Below is a small trained network, with its code and all its weights. Each question gives an input and a class and asks what happens when units are switched off, that is, made to give their printed mean instead of their output.

import numpy as np


def w(rows, s, z=0):
    codes = np.array(rows[::2]) - 128.0
    scale = np.full(codes.shape[1], s)
    scale[-1] = z or s
    return codes * scale


def norm(h):
    return h / np.sqrt((h * h).mean(-1, keepdims=True) + 1e-5)


def f(y):
    return y / 2 * (1 + np.tanh(0.7978845608 * (y + 0.044715 * y**3)))


def log_softmax(a):
    a = a - a.max(-1, keepdims=True)
    return a - np.log(np.exp(a).sum(-1, keepdims=True))


def net(x, mask):
    res = np.array(x, float).reshape(1, 7) / 4 @ E
    u = 0
    for l in range(3):
        y = f(norm(res) @ A[l][:, :-1].T + A[l][:, -1])
        res = res + np.where(mask[u : u + 5], y, B[l][:, -1]) @ B[l][:, :-1]
        u += 5
    return log_softmax(norm(res)[-1] @ U[:, :-1].T + U[:, -1])


A, B = {}, {}
E = w([
[110,119,110,138,116],'x0',
[135,155,181,109,145],'x1',
[124,131,133,125,128],'x2',
[128,125,123,128,128],'x3',
[143,251,80,135,142],'x4',
[148,123,153,207,57],'x5',
[136,85,101,254,194],'x6',
],0.0073)
A[0] = w([
[212,133,145,196,18,255],'L0N1',
[136,74,161,174,62,22],'L0N2',
[136,21,156,15,6,145],'L0N3',
[110,159,96,88,70,95],'L0N4',
[157,213,163,132,2,10],'L0N5',
],0.0082,0.0021)
B[0] = w([
[55,194,160,122,67,227],'L0N1',
[247,164,212,92,122,166],'L0N2',
[33,186,194,139,193,255],'L0N3',
[200,199,167,66,100,159],'L0N4',
[114,150,1,143,2,191],'L0N5',
],0.0098,0.0061)
A[1] = w([
[120,10,125,108,165,2],'L1N1',
[160,100,202,137,43,110],'L1N2',
[103,180,119,89,122,90],'L1N3',
[178,122,197,150,140,79],'L1N4',
[91,59,175,168,146,72],'L1N5',
],0.012,0.0021)
B[1] = w([
[233,91,202,121,212,165],'L1N1',
[205,74,53,248,98,223],'L1N2',
[171,46,94,149,117,252],'L1N3',
[128,81,68,138,86,171],'L1N4',
[185,99,87,118,95,208],'L1N5',
],0.012,0.0043)
A[2] = w([
[216,159,74,18,124,5],'L2N1',
[153,122,23,146,172,66],'L2N2',
[126,204,85,190,194,175],'L2N3',
[55,189,208,247,89,56],'L2N4',
[16,115,146,129,218,223],'L2N5',
],0.011,0.0021)
B[2] = w([
[94,139,81,191,198,194],'L2N1',
[111,172,160,74,133,181],'L2N2',
[112,66,157,57,63,191],'L2N3',
[72,162,250,147,217,253],'L2N4',
[154,86,67,54,62,205],'L2N5',
],0.014,0.0068)
U = w([
[122,85,118,12,118,252],'0',
[84,155,239,182,117,248],'1',
[109,184,9,131,205,36],'2',
[119,209,79,170,17,22],'3',
[233,40,144,131,197,37],'4',
[209,77,138,250,72,26],'5',
],0.012,0.0024)

Each question gives the input, the list of numbers given to net, and the class t.
The units are the neurons (one row each of A and B). Each row of codes is followed by its name. A weight is (code - 128) times the scale printed after its matrix; where a second scale follows, it is the last column's (A, B and U).
mask holds one flag per neuron, layer by layer. A switched-off neuron (its flag False) gives its mean, the last column of its row in B, instead of its output. The means were averaged over made-up inputs and are rounded, as every weight is.
A unit's drop is (log p(t) with every unit on - log p(t) with that unit switched off) / (log p(t) with every unit on - log p(t) with every unit switched off).
The circuit of an input: a set's keep is (log p(t) with only the set's units on - log p(t) with every unit switched off) / (log p(t) with every unit on - log p(t) with every unit switched off). Starting from the 12 units with the biggest drops (on a tie, the unit counted first), units are removed one at a time, each time the one whose removal leaves the highest keep (on an exact tie, the one counted first), for as long as the keep stays at least 0.8.
units of the circuit, in order: the units of the circuit, biggest drop first
most important unit: the unit with the biggest drop
top k neurons: the k neurons with the biggest drops, biggest first
k most important neurons of layer l: the k neurons of layer l with the biggest drops, biggest first
drop of u: that unit's drop, to one decimal
input [3,-2,-5,-4,1,3,-1], class 3: 4 most important neurons of layer 0 => L0N5, L0N3, L0N4, L0N2
input [8,-5,-8,6,-2,-6,7], class 4: top 2 neurons => L1N1, L0N3
input [7,6,-3,-4,1,0,-2], class 2: units of the circuit, in order => L0N1, L2N1
input [1,7,6,4,-7,6,4], class 5: most important unit => L1N2
input [0,6,-8,-3,-1,-3,1], class 4: units of the circuit, in order => L0N3, L0N1
input [3,-4,-8,1,1,-3,-1], class 2: top 4 neurons => L0N3, L2N1, L2N4, L0N4
input [4,-2,5,4,0,-3,5], class 4: 3 most important neurons of layer 0 => L0N1, L0N3, L0N5
input [-4,2,1,-7,-6,1,1], class 5: top 4 neurons => L1N5, L1N4, L0N2, L0N1
input [7,-7,4,5,8,3,3], class 1: 2 most important neurons of layer 2 => L2N4, L2N5
input [-5,-8,-4,-1,-7,-4,1], class 4: top 2 neurons => L1N1, L0N1
input [8,7,6,-5,-2,-5,1], class 4: 2 most important neurons of layer 1 => L1N1, L1N5
input [0,3,-5,-3,1,-4,8], class 0: top 3 neurons => L1N3, L1N2, L2N3
input [1,-4,6,-7,1,-5,-8], class 2: top 2 neurons => L2N1, L0N4
input [8,-1,-8,-2,7,0,2], class 0: most important unit => L2N3
input [-8,3,8,0,1,7,-2], class 3: top 3 neurons => L0N5, L0N3, L1N2
input [7,3,-8,3,1,2,-2], class 3: 2 most important neurons of layer 0 => L0N5, L0N4
input [-2,-5,3,0,8,-2,-8], class 2: top 2 neurons => L2N1, L0N1
input [3,-7,-2,-1,4,1,7], class 1: top 3 neurons => L2N4, L1N3, L1N1
input [-7,-2,7,8,4,-3,-1], class 2: top 2 neurons => L0N3, L2N1
input [7,7,8,1,5,5,-8], class 3: most important unit => L0N5
input [0,-7,0,2,1,5,4], class 1: 2 most important neurons of layer 1 => L1N3, L1N5
input [-1,1,-3,2,1,-8,-4], class 2: 2 most important neurons of layer 2 => L2N1, L2N3
input [-7,-4,-8,3,8,-6,4], class 0: drop of L2N3 => 0.2
